Each row is followed by its class; each block has classes of its own.
[ -1   0  23   2  -1  14  -5  12   3   0  -8  -4  12  -7   7   5  12  -2
  12   2  -4  -9   9   5 -20  32  -7   5   4 -21  38  14  19] : <8>
[-26   9 -50 -30 -12   3  -4  22  -6  -8  15   3 -13  11  22   4   7 -19
  16 -14 -11   6 -20  16  30 -22   8  14  11  -1   0  12 -21] : <105>
[-35  10 -38 -17  -7  20  -3 -11  -9  -5 -16   1 -18  13  17   3  24 -16
  45  -5  -2  -6 -23  19  48 -37   0  26  18 -16  25   7  11] : <8>
[ 45  -7  10  -6  12   8  24  11  -1  17 -14  -3  17  -7  -5   2  -7  -3
  -3  12  15  -5   5 -14 -46  46  -2 -11  -4 -35  10  -5  -3] : <8>
[ 45  -2 -54 -65  -4   6 -11  21  -2   9   0   9  -6   0   3  -3  11 -32
  19   0  15   3 -21  -8 -32 -22   3  24  22 -59 -15  -6 -16] : <105>
[-13   5  11   1   3  18   1  -8  -8   1 -37   3  -3  -5   9   7  12   2
  17   4   3  -7  11  -8   0  17  -5  -2 -11 -28  11  -1  12] : <8>
[ 25   4  16  -5   9  16 -31  25   6 -11   3   7 -13  -3  25   6   0   4
 -38 -11  -9   5  19  19  57  30   5   2   1   3  14  36  31] : <105>
[ 22   6  25   2  12  10 -23  10   9  -5   3   2  -9  -8  12   2   6 -11
 -26  -1   6   1   9  14  15  23 -10   6  29  -6  23  32  29] : <105>
[ 42   1  77  22  22  28 -24 -19  10  -9 -21   6   0 -25   6   6  -1  21
 -13   2  11 -13  44  -7   3  36 -14  -8  -6   2  15  10  61] : <8>
[ 69  -3   8 -32  30   9 -12   9  -9  -9  21   4 -22  -2  18   6  -4   1
 -18  -8  11   3   9  -4  13  23  -5   1   9   2 -16  26  27] : <105>
[ 66  -7  -1 -33   0  13   2  16  -2  15 -15   2  -4 -13  10   4   3 -15
  16   9  10  -4  10  -7 -36   7  -5  12   3 -56  -4  -1  -7] : <8>
[  8   6   0 -30   5  20  -9   6 -20  -5 -10   6 -33   5  22   5  -1  -4
  -5 -17  -5   1   9   8   7   1  -4   8  13  11 -34  21  50] : <105>
[ -4  -2   8 -16  16   9 -21  31   9  -9  17  13   8  -5  21   8   6 -10
 -13  -9   3  -1   3  17  29  28   0  10   5 -11  33  35  17] : <105>

A new block, with new classes.
[ -8   4   3   0   0   4   4  11   0   1  12   1 -10  10  -4  -6  -2  -4
 -15   2  -7  16  13   8  -4  -4 -16  13 -12  22   3 -27 -15] : <64>
[  0   5   3  -8   9 -15  -7  11  -7   2  17  -9   9  23  -2  11   3 -17
  20   5 -15  -1  -6 -10 -17  -3  -1  12 -13   9   4  -7   1] : <85>
[ 16  -3  19  37 -19  14  24  22  13   2  -8   1   0 -32  -1  -9 -18   4
   0 -17   7   4   9 -12   0   3  11 -16   4   2   3 -11 -14] : <122>
[ 24  -6   9  31  -8  -4   2  -3   6  18 -12  -7  12  13   3  11  -2 -23
  31   1   4   2  -4 -15  17  -3  19  -4   7 -21   1  -8   1] : <122>
[  8   4  15   0   3 -20  -2   6   4   3  13  -8  16  18   0  -1   0  -1
  16  -1 -16  -5  -6 -12 -21  -6  -6   4  -5   3   8  -9  -4] : <85>
[  0  -4   8  -2   4  -1  -7   4  35   2  20 -15  -7  17  -2   3   5 -14
 -12  16  -4  20   7  32 -11  11 -14  25 -18  30   2 -30 -15] : <64>
[ 15   9  24  -8  19 -19 -10  13   7   4  13 -14  28   6  -3   7   4  10
  26   7 -10 -16 -18   0 -40 -15 -17  -4  -7  17   9  -4  10] : <85>
[ 15   5  26  20   6  -5  -1   8   1   3   3   5  12  30   1  -1  -5  -6
  22  13  -6  -4 -27 -29 -22 -16 -11   3  -4  14   9 -16  -2] : <85>
[ -2   6  -7   5  -2  -1   7  11  14   6  16  -3  -5  -7  -2  -2   0  -1
 -18  -2  -5  23  21  24 -12  -9 -10   8  -8  16  11 -22 -13] : <64>
[ 20   2   0   9 -18  -1 -12  -9  20  -2 -20  -8  -6  -6   8   7   7 -14
  34  -1  10   4   5  13  10   8  27  -3   6 -38   0   0   1] : <122>
[ 17   4   8  17   0  -9  -4   8   8   1   1  -6  13  17  -2  11   9 -11
  23   4  -8   5  -8 -13  -6  -6   1   3  -1  -4   8 -12  -1] : <85>
[ -2  -2  -8  -2  -6  -2   4  10   7  -3  14  -7  -1  -6   0   8   3  -7
  -5  -9 -11  14  16  18  -3  -8   1  13 -11   9   3 -24  -7] : <64>
[ 35   5   3  26 -15 -10 -10   5  21   2 -12 -12  12  11   7  13   9 -20
  55  -1  -3  -6  -4   8  -2  -4  24  -1  -3 -41   8 -15  -3] : <122>
[ 27  -3  12  21  -6  -8  -2   8  22   8   0 -15  12  -7  -1  19  -3  -8
  36  -6  -6   3   5   9  -2   4  22  -5  -4 -29  -1  -6   3] : <122>
[-10   6  -2   1   1   3   9  18   4   3  17  -3  -9 -12  -4   0   0  -5
 -30 -14 -28  26  25  21 -11   2 -11  13 -11  19  12 -17 -14] : <64>
[ -3  15 -14   1 -10  -3  -2   9  -3   0   5  -3 -13   4   4  -2   5 -13
   8   3 -10  12  12  15 -11   2 -11  12 -11   7  12 -15 -10] : <64>
[ 23   4  23  21   0  -2  -1   1  12   5   0  -9  14  14   2  -1  -1   3
  18   6   5  -2 -11  -6 -19  -5 -11  -4   0   8   5 -23   0] : <122>
